Each row is followed by one of two labels, saying whether the row has a hidden trait. Each part has a new trait and two new labels.
[-26.4  -1.3  11.3  -0.7  24.5 -11.8  -6.1   1.0 -13.2  -2.5  -2.4 -16.1
  23.9 -21.2   0.0  -2.3 -14.8   1.0   1.8   3.2   7.9   5.7 -14.8   2.0
  27.1  -3.7 -12.3   6.2   3.5  21.6  -0.1 -23.3   2.1   8.7  -2.9 -30.7
   1.2  -6.6  10.8   6.1  18.2  -7.8  12.1 -21.3  -1.4   3.0   6.5  -1.8
  -5.7   0.5  -1.3   6.6  -4.4 -13.2  54.6  10.2  -2.2  -0.3  -0.4  -5.1
 -44.1   0.7   1.2  17.0   0.4  -8.0  -7.0   9.8 -15.6   1.4 -57.1   4.0
  -4.3  -5.8  -1.2   6.3 -14.7  -7.9   2.0 -13.8  -7.6  17.1]	(50)
[ 25.8   5.4   5.6 -18.7   3.0  -0.3  -4.6   6.4 -15.8   6.6  -2.1 -10.5
   6.9  -8.3   2.5   4.6   0.4   4.3   7.6  -1.3 -34.2  31.0   6.1 -25.1
  17.6   2.8   6.2  -0.3   7.7  -1.3  -4.9   8.6 -19.9   5.5   1.2  -0.7
  11.2  16.9 -13.1   8.7  24.3   6.5  10.7  -5.7  15.9   3.1   0.0  56.2
   2.6   5.6   1.9  28.2  22.4  -6.2   3.9  -2.6  -7.6  -1.3   1.7  -6.1
  40.4  -5.8  19.0  19.8  29.8   3.8 -12.8   0.0 -11.1   6.3 -20.8  -0.5
 -12.0   0.0  11.0  -2.6   0.6   3.3  -4.8  79.9   2.3  22.1]	(48)
[ 70.7  -0.3 -45.0  12.0  -5.5  14.4   9.8 -12.2 -11.7   0.5  -7.5  -9.9
  -6.8   0.8   6.2   4.6   3.6  -1.9  -4.6  -6.8 -14.1 -22.8  -4.8 -14.8
   3.4   5.2 -10.0 -12.6  -9.6   6.8  -8.1  -9.7 -25.3  -4.3 -11.1  39.4
  17.5  -8.6  -5.4   7.7  58.1  -9.1  -9.6 -13.1 -13.5  15.5   3.1 -20.9
  -2.6   2.1   6.5  -0.4   4.8   0.4   1.9   4.3   9.3  -5.3  -0.4   4.0
 -14.3  -1.1   2.9   9.1 -38.9   2.6  12.3 -11.7  13.9 -31.9  -2.4  -6.1
  -4.7  -6.4  -4.2  -3.0   8.9  -5.1  -5.6   9.0   9.3  16.1]	(48)
[-23.7   6.9  -1.2  -8.5  11.2  -4.1  -7.9  12.6   2.6   3.8  -1.6  -1.4
  12.5   1.0  -6.9   1.7 -10.0   6.7  -5.4  -0.9 -35.6   5.1  -9.7  -5.1
  45.9   6.0   0.6  10.0   2.2  -6.3   3.7   2.6  -4.0  20.8 -10.6 -27.9
   4.9 -23.2  -4.7 -15.7  52.1  -1.3  17.8   7.7  -8.9  -0.7   0.8  15.8
   3.4  -8.2   5.2  13.1   0.3 -10.5  19.3  -0.5   1.5  16.1   7.5   0.4
  36.4  -2.7  12.0  22.2  12.1  -4.0   0.6   5.1 -20.3   8.4 -22.0  -0.9
  -9.4   8.2  18.1  -1.1  -3.1   2.9  -1.5  49.8  -5.3  -1.9]	(50)
[ -6.6   3.7  18.4  -8.9  -0.5   1.6   8.1  -2.2 -10.7   7.1   2.6  -6.5
  -2.9  -0.3  14.4   5.5   0.5  -1.9   1.6  -0.2 -18.2  21.4   6.8 -34.8
  15.7  -1.0   8.0  -7.8   0.7   5.2  -5.4  19.9 -17.8  -5.5  -6.5   0.9
  23.9  14.8 -18.2   6.6   9.9   3.0   2.0 -33.1   4.2  11.0  -2.1   5.6
   4.5  -4.4  -2.6  11.2  27.7   0.7 -25.0  -4.0 -19.5  17.7  -6.0  -3.2
  20.1 -10.7   7.5  15.3   4.0   6.3  -9.0   1.0  -4.4  -7.2  46.8  -4.8
  -6.4  -8.7   5.0  -0.2  -1.2   4.1  -4.0  52.5   1.5  22.3]	(48)
[ 60.8   2.2 -16.0  11.0 -12.7  14.0  10.2  -9.7 -10.3  -1.4  -5.9  -8.8
 -10.6   5.7   6.1   1.3   1.0  -2.3  -1.8  -7.2  -3.1  -8.1   1.2 -21.8
   3.2   8.3 -14.1  -9.8 -13.8   0.5 -10.1 -11.3 -14.9   0.6  -2.0  15.4
  16.8 -10.1  -6.8   0.2  22.5   0.7  -7.1 -16.1 -31.1  21.8   5.1  -7.8
  -1.8   0.9   9.0 -17.1   1.7   3.4  -5.1   2.9   7.4   4.3   1.2   1.4
 -22.6   2.6  -2.4   5.8 -48.8   4.5   9.1 -11.5  12.8 -31.2 -29.7  -7.1
  -1.4  -7.5  -9.1  -6.3   0.7  -8.9  -5.5   0.3   7.2   9.1]	(48)
[ 23.8   0.8  15.0  -5.2   1.5   0.0  -0.2   2.5 -16.8   5.4  -5.5 -14.3
  11.3   0.7  -4.9  -1.8  -4.3   8.6   8.8   1.2   3.0  10.7  10.9   2.1
  14.1   6.1 -45.9  -5.5   0.5   6.2  -4.9 -28.5  -6.5   4.9  16.4 -11.7
 -11.6  -4.3  -5.6  -9.5  23.7  -7.3  -2.3   6.3  -4.4 -10.8   3.0  76.1
  -0.4   6.8  11.9 -10.5  -6.2 -12.3  22.0  18.2  12.4  -7.7   4.3  -3.6
  21.4   0.5   0.8  -2.1 -34.6   0.4  -3.4  -3.7  -4.6  -7.2 -78.1   6.1
  -6.2 -12.8  -6.8  -3.2  -9.6 -11.9  -3.6   0.2  -8.3   2.1]	(50)
[ 93.7   1.1 -10.7  -5.8  -1.6  11.0  16.6   1.7  19.7  -1.8  -0.9  -1.3
   2.3  -2.3 -13.1  -5.5 -15.2 -14.9  10.9  -4.4 -31.0   9.7 -17.9  26.0
  14.9   7.4  35.7  19.5  -7.6  -3.9   3.6  17.9   1.6  19.4  -1.0   3.1
  15.5  10.7  10.2   3.4 -24.8  -1.5   2.1  -4.0  -7.6  15.7   6.7 -26.8
   3.7   7.5   0.8  13.9   4.8  11.7 -14.4 -29.9   3.8  -7.0  10.9  -1.1
 -14.9   8.6   0.4  11.2  -1.8  -5.3  -9.0   3.3 -24.1  12.2 -45.9  -2.1
   0.0  12.9  22.7  -2.8  -4.1   9.2   2.5  14.5   8.2  -5.4]	(48)
[ 26.8   0.7   8.6 -13.1  -1.7   0.4  -5.7   2.5 -25.2   9.9  -1.9 -10.6
   2.5 -10.6  -0.4   2.3   2.7   4.4  14.3   1.6  -1.2  16.7   5.0  -7.2
  -7.2   4.2 -27.3 -12.9  12.9  -2.4  -7.1 -22.7 -21.0   3.3  19.7  -8.5
  -7.2  16.0  -5.6   8.5  17.4   3.6  -4.2  18.5  11.6   0.0   0.3  89.3
   1.1  19.5  10.3   5.1   6.1  -4.5  25.6  10.7   3.5 -17.7  -1.0  -4.1
  44.7   1.3   1.5  -1.1   9.3  -1.2  -8.3  -4.9   1.1  -2.2 -87.3   2.6
  -8.5  -5.8  -3.2   1.3  -3.4  -0.2  -8.2  31.4  -0.2  -1.6]	(50)
[-27.5  -7.6 -10.4  -2.8  24.9  -4.3   3.4  -5.0 -13.4   6.9   7.3  -7.9
  22.6 -20.6   2.1   1.2  -9.1  -4.4   7.6   4.5   5.8  -6.0 -11.2  17.5
   3.1 -11.9 -15.0  -7.4  13.3  18.1  -0.4 -11.4  -5.9   7.4   4.7 -32.7
  -0.8  10.3  11.7  16.8   1.6 -17.6  -7.2  -3.8   5.2  -4.5   6.4   2.7
   4.0  11.8   0.8  16.0   6.4 -10.7  33.2  13.5  -1.8 -14.6   2.5  -0.6
  -9.6   0.9 -12.5   5.8  -0.4  -7.8  -7.9  10.4  -9.3   8.9 -42.5   3.6
   0.3  -4.1  -1.1  11.4 -15.1   3.0  -3.6 -31.2  -6.4   4.1]	(48)
[ 99.9  -6.2 -43.2  -4.4  -2.9  11.1  -3.6  -6.0 -12.1  -3.6  -9.9 -11.5
   2.8   3.0   0.2   4.0   9.8   3.1  -5.7  -1.9 -16.9   2.1  11.1  -2.7
   3.1  13.3  -4.5 -17.7   2.4  -0.9  -5.7 -17.5 -13.5  -8.9  -2.4  33.4
 -12.0   0.6  -0.6   9.7  34.7   7.7  -0.2  10.1 -21.7   4.2  -4.9  18.8
  -0.2   2.9   7.3   5.0 -10.4  20.6  17.5   3.1  14.9 -12.9   4.5   2.1
 -11.4   3.9   9.5   2.5  -6.0   0.7   4.9 -12.8  27.1 -33.2 -44.6   0.0
  -5.2  -4.2  -4.2  -8.2  15.8  -8.0  -4.3   9.2   9.5  11.1]	(48)
